Below is a small trained network, with its code and all its weights. Each question gives an input and a class and asks what happens when units are switched off, that is, made to give their printed mean instead of their output.

import numpy as np


def w(rows, s, z=0):
    codes = np.array(rows[::2]) - 128.0
    scale = np.full(codes.shape[1], s)
    scale[-1] = z or s
    return codes * scale


def f(y):
    return y / 2 * (1 + np.tanh(0.7978845608 * (y + 0.044715 * y**3)))


def log_softmax(a):
    a = a - a.max(-1, keepdims=True)
    return a - np.log(np.exp(a).sum(-1, keepdims=True))


def net(x, mask):
    res = np.array(x, float).reshape(1, 7) / 4 @ E
    y = f(res @ A[0][:, :-1].T + A[0][:, -1])
    res = res + np.where(mask, y, B[0][:, -1]) @ B[0][:, :-1]
    return log_softmax(res[-1] @ U[:, :-1].T + U[:, -1])


A, B = {}, {}
E = w([
[129,124,127,126,128,135],'x0',
[116,183,172,3,253,155],'x1',
[245,140,22,173,229,116],'x2',
[124,155,112,124,117,115],'x3',
[198,48,90,2,69,67],'x4',
[150,71,157,136,139,213],'x5',
[126,132,121,126,130,119],'x6',
],0.0088)
A[0] = w([
[222,66,80,166,121,68,81],'n1',
[184,169,145,50,165,134,157],'n2',
[223,155,144,175,205,111,44],'n3',
[169,116,155,133,118,164,102],'n4',
[7,179,209,110,218,145,135],'n5',
[89,87,151,107,56,111,6],'n6',
[24,178,220,142,174,145,134],'n7',
[131,146,113,184,131,85,140],'n8',
[154,113,128,131,114,161,99],'n9',
[168,167,128,113,123,162,138],'n10',
[163,121,116,91,106,196,160],'n11',
[119,122,119,200,43,141,218],'n12',
[108,159,112,231,187,159,124],'n13',
[82,86,142,147,160,150,102],'n14',
[138,116,124,55,197,116,158],'n15',
[153,125,167,140,129,117,114],'n16',
[133,182,119,226,141,159,2],'n17',
[211,123,72,115,108,128,94],'n18',
[100,113,191,98,26,146,147],'n19',
[142,143,123,54,198,134,134],'n20',
[62,165,150,99,151,157,131],'n21',
],0.011,0.0091)
B[0] = w([
[150,103,1,31,118,156,202],'n1',
[61,90,191,188,119,93,207],'n2',
[112,122,215,197,87,102,177],'n3',
[183,150,86,129,78,164,132],'n4',
[107,135,73,34,125,182,248],'n5',
[221,74,93,75,191,55,156],'n6',
[106,164,104,101,128,189,233],'n7',
[100,133,100,164,109,160,170],'n8',
[92,150,130,89,152,130,129],'n9',
[130,102,113,128,166,109,143],'n10',
[156,147,153,166,156,82,164],'n11',
[169,134,217,98,162,78,236],'n12',
[100,160,216,238,112,44,217],'n13',
[97,83,136,148,118,161,142],'n14',
[118,169,225,139,130,121,206],'n15',
[121,130,122,131,123,132,124],'n16',
[226,60,181,114,196,15,170],'n17',
[165,37,85,94,185,198,177],'n18',
[136,100,178,214,73,66,215],'n19',
[119,115,175,171,96,79,203],'n20',
[143,151,78,136,126,203,183],'n21',
],0.0074,0.013)
U = w([
[84,141,152,188,74,97,178],'0',
[164,115,124,148,164,45,191],'1',
[134,140,8,117,150,209,3],'2',
],0.012,0.002)

Each question gives the input, the list of numbers given to net, and the class t.
The units are the neurons (one row each of A and B). Each row of codes is followed by its name. A weight is (code - 128) times the scale printed after its matrix; where a second scale follows, it is the last column's (A, B and U).
mask holds one flag per neuron, in row order. A switched-off neuron (its flag False) gives its mean, the last column of its row in B, instead of its output. The means were averaged over made-up inputs and are rounded, as every weight is.
A unit's drop is (log p(t) with every unit on - log p(t) with that unit switched off) / (log p(t) with every unit on - log p(t) with every unit switched off).
The circuit of an input: a set's keep is (log p(t) with only the set's units on - log p(t) with every unit switched off) / (log p(t) with every unit on - log p(t) with every unit switched off). Starting from the 12 units with the biggest drops (on a tie, the unit counted first), units are removed one at a time, each time the one whose removal leaves the highest keep (on an exact tie, the one counted first), for as long as the keep stays at least 0.8.
units of the circuit, in order: the units of the circuit, biggest drop first
most important unit: the unit with the biggest drop
k most important neurons: the k neurons with the biggest drops, biggest first
drop of u: that unit's drop, to one decimal
input [2,-2,-6,7,7,-7,2], class 1: units of the circuit, in order -> n6
input [-6,6,-5,-4,0,-8,-2], class 2: units of the circuit, in order -> n5; n13
input [4,2,-1,-3,-1,-7,-4], class 2: units of the circuit, in order -> n13; n19; n12
input [-7,2,7,1,0,3,5], class 0: units of the circuit, in order -> n3; n17
input [5,-7,-4,5,2,1,8], class 1: units of the circuit, in order -> n6; n12
input [7,3,-6,-2,-1,7,8], class 2: 2 most important neurons -> n5; n13
input [-6,5,8,4,-6,-7,0], class 0: units of the circuit, in order -> n3; n13
input [-2,-5,1,2,5,8,-1], class 2: 2 most important neurons -> n1; n13
input [8,3,2,-4,0,-7,7], class 0: 2 most important neurons -> n17; n12
input [-7,6,2,-3,-6,-8,-7], class 0: 2 most important neurons -> n13; n1
input [0,1,-3,2,-1,0,5], class 2: drop of n2 -> 0.1
input [-2,0,7,0,4,7,-5], class 2: drop of n18 -> 0.3
input [-4,3,0,-3,5,-5,7], class 0: drop of n12 -> 0.3
input [6,-7,6,7,-8,-6,-2], class 1: most important unit -> n17
